Below are the code and all the weights of a small trained network. Each question names an input and a class and asks about switching units off, where a switched-off unit gives its printed mean instead of its output.

import numpy as np


def w(rows, s, z=0):
    codes = np.array(rows[::2]) - 128.0
    scale = np.full(codes.shape[1], s)
    scale[-1] = z or s
    return codes * scale


def norm(h):
    return h / np.sqrt((h * h).mean(-1, keepdims=True) + 1e-5)


def f(y):
    return np.maximum(y, 0)


def log_softmax(a):
    a = a - a.max(-1, keepdims=True)
    return a - np.log(np.exp(a).sum(-1, keepdims=True))


def net(x, mask):
    res = np.array(x, float).reshape(1, 5) / 4 @ E
    u = 0
    for l in range(3):
        y = f(norm(res) @ A[l][:, :-1].T + A[l][:, -1])
        res = res + np.where(mask[u : u + 5], y, B[l][:, -1]) @ B[l][:, :-1]
        u += 5
    return log_softmax(norm(res)[-1] @ U[:, :-1].T + U[:, -1])


A, B = {}, {}
E = w([
[180,160,127,133],'x0',
[88,254,132,146],'x1',
[122,130,118,136],'x2',
[123,114,199,221],'x3',
[136,127,149,114],'x4',
],0.007)
A[0] = w([
[65,92,129,111,12],'L0N1',
[160,105,79,161,133],'L0N2',
[12,125,160,67,95],'L0N3',
[249,190,95,133,1],'L0N4',
[97,148,87,16,26],'L0N5',
],0.013,0.002)
B[0] = w([
[199,74,138,176,167],'L0N1',
[171,104,198,92,176],'L0N2',
[221,175,41,210,209],'L0N3',
[147,114,37,224,227],'L0N4',
[4,64,131,147,253],'L0N5',
],0.012,0.0055)
A[1] = w([
[165,154,219,216,194],'L1N1',
[84,118,78,99,8],'L1N2',
[176,1,95,127,199],'L1N3',
[115,177,217,144,150],'L1N4',
[111,199,151,101,52],'L1N5',
],0.0087,0.0015)
B[1] = w([
[2,46,33,119,224],'L1N1',
[95,84,140,109,151],'L1N2',
[152,211,169,124,255],'L1N3',
[113,138,136,170,154],'L1N4',
[145,184,160,120,133],'L1N5',
],0.012,0.0073)
A[2] = w([
[196,93,123,189,64],'L2N1',
[178,176,100,150,7],'L2N2',
[7,247,60,164,231],'L2N3',
[138,104,33,18,200],'L2N4',
[198,2,228,51,152],'L2N5',
],0.0091,0.0013)
B[2] = w([
[146,107,1,127,159],'L2N1',
[64,167,116,85,145],'L2N2',
[224,144,236,35,244],'L2N3',
[81,96,231,242,141],'L2N4',
[159,238,129,69,173],'L2N5',
],0.0093,0.011)
U = w([
[188,252,176,70,254],'0',
[45,85,157,142,68],'1',
[196,138,1,202,6],'2',
],0.0086,0.00092)

Each question gives the input, the list of numbers given to net, and the class t.
The units are the neurons (one row each of A and B). Each row of codes is followed by its name. A weight is (code - 128) times the scale printed after its matrix; where a second scale follows, it is the last column's (A, B and U).
mask holds one flag per neuron, layer by layer. A switched-off neuron (its flag False) gives its mean, the last column of its row in B, instead of its output. The means were averaged over made-up inputs and are rounded, as every weight is.
A unit's drop is (log p(t) with every unit on - log p(t) with that unit switched off) / (log p(t) with every unit on - log p(t) with every unit switched off).
The circuit of an input: a set's keep is (log p(t) with only the set's units on - log p(t) with every unit switched off) / (log p(t) with every unit on - log p(t) with every unit switched off). Starting from the 12 units with the biggest drops (on a tie, the unit counted first), units are removed one at a time, each time the one whose removal leaves the highest keep (on an exact tie, the one counted first), for as long as the keep stays at least 0.8.
circuit, biggest first: the units of the circuit, biggest drop first
most important unit: the unit with the biggest drop
top k neurons: the k neurons with the biggest drops, biggest first
top k neurons in layer l: the k neurons of layer l with the biggest drops, biggest first
drop of u: that unit's drop, to one decimal
input [6,-4,3,-6,6], class 1: most important unit : L0N5
input [-8,3,2,6,1], class 2: top 3 neurons : L0N3, L0N5, L1N3
input [7,-7,4,3,-8], class 0: circuit, biggest first : L0N2, L2N5
input [7,-8,4,7,4], class 0: top 4 neurons : L2N5, L0N4, L0N3, L1N3
input [7,3,2,-5,-2], class 2: top 4 neurons : L0N4, L1N3, L1N1, L2N5
input [-7,-8,6,8,-1], class 0: circuit, biggest first : L1N3, L0N5
input [-6,1,2,5,-8], class 2: top 3 neurons in layer 0 : L0N3, L0N5, L0N1
input [2,-5,7,5,-5], class 0: top 2 neurons in layer 2 : L2N5, L2N4
input [-3,-4,4,-2,1], class 0: top 2 neurons : L0N4, L1N3
input [6,-3,3,-6,-3], class 1: top 3 neurons : L0N5, L0N3, L2N5
input [2,2,-5,3,-2], class 1: top 3 neurons : L1N1, L1N3, L0N3
input [-4,1,5,-3,1], class 2: top 2 neurons : L0N3, L1N1
input [-1,-5,-5,-5,-8], class 0: top 2 neurons : L1N1, L2N5
input [3,-3,6,2,1], class 0: top 2 neurons : L0N3, L1N3
input [5,0,7,-8,-4], class 1: circuit, biggest first : L0N5
input [-6,3,0,-7,-8], class 1: top 2 neurons in layer 0 : L0N5, L0N4
input [-7,-8,4,3,5], class 0: top 4 neurons : L2N5, L0N4, L1N3, L0N3
input [-6,1,-5,5,-7], class 2: top 3 neurons in layer 0 : L0N3, L0N5, L0N1
input [-3,-4,3,-2,8], class 0: drop of L1N3 : 0.6
input [1,-7,8,5,1], class 0: most important unit : L0N4
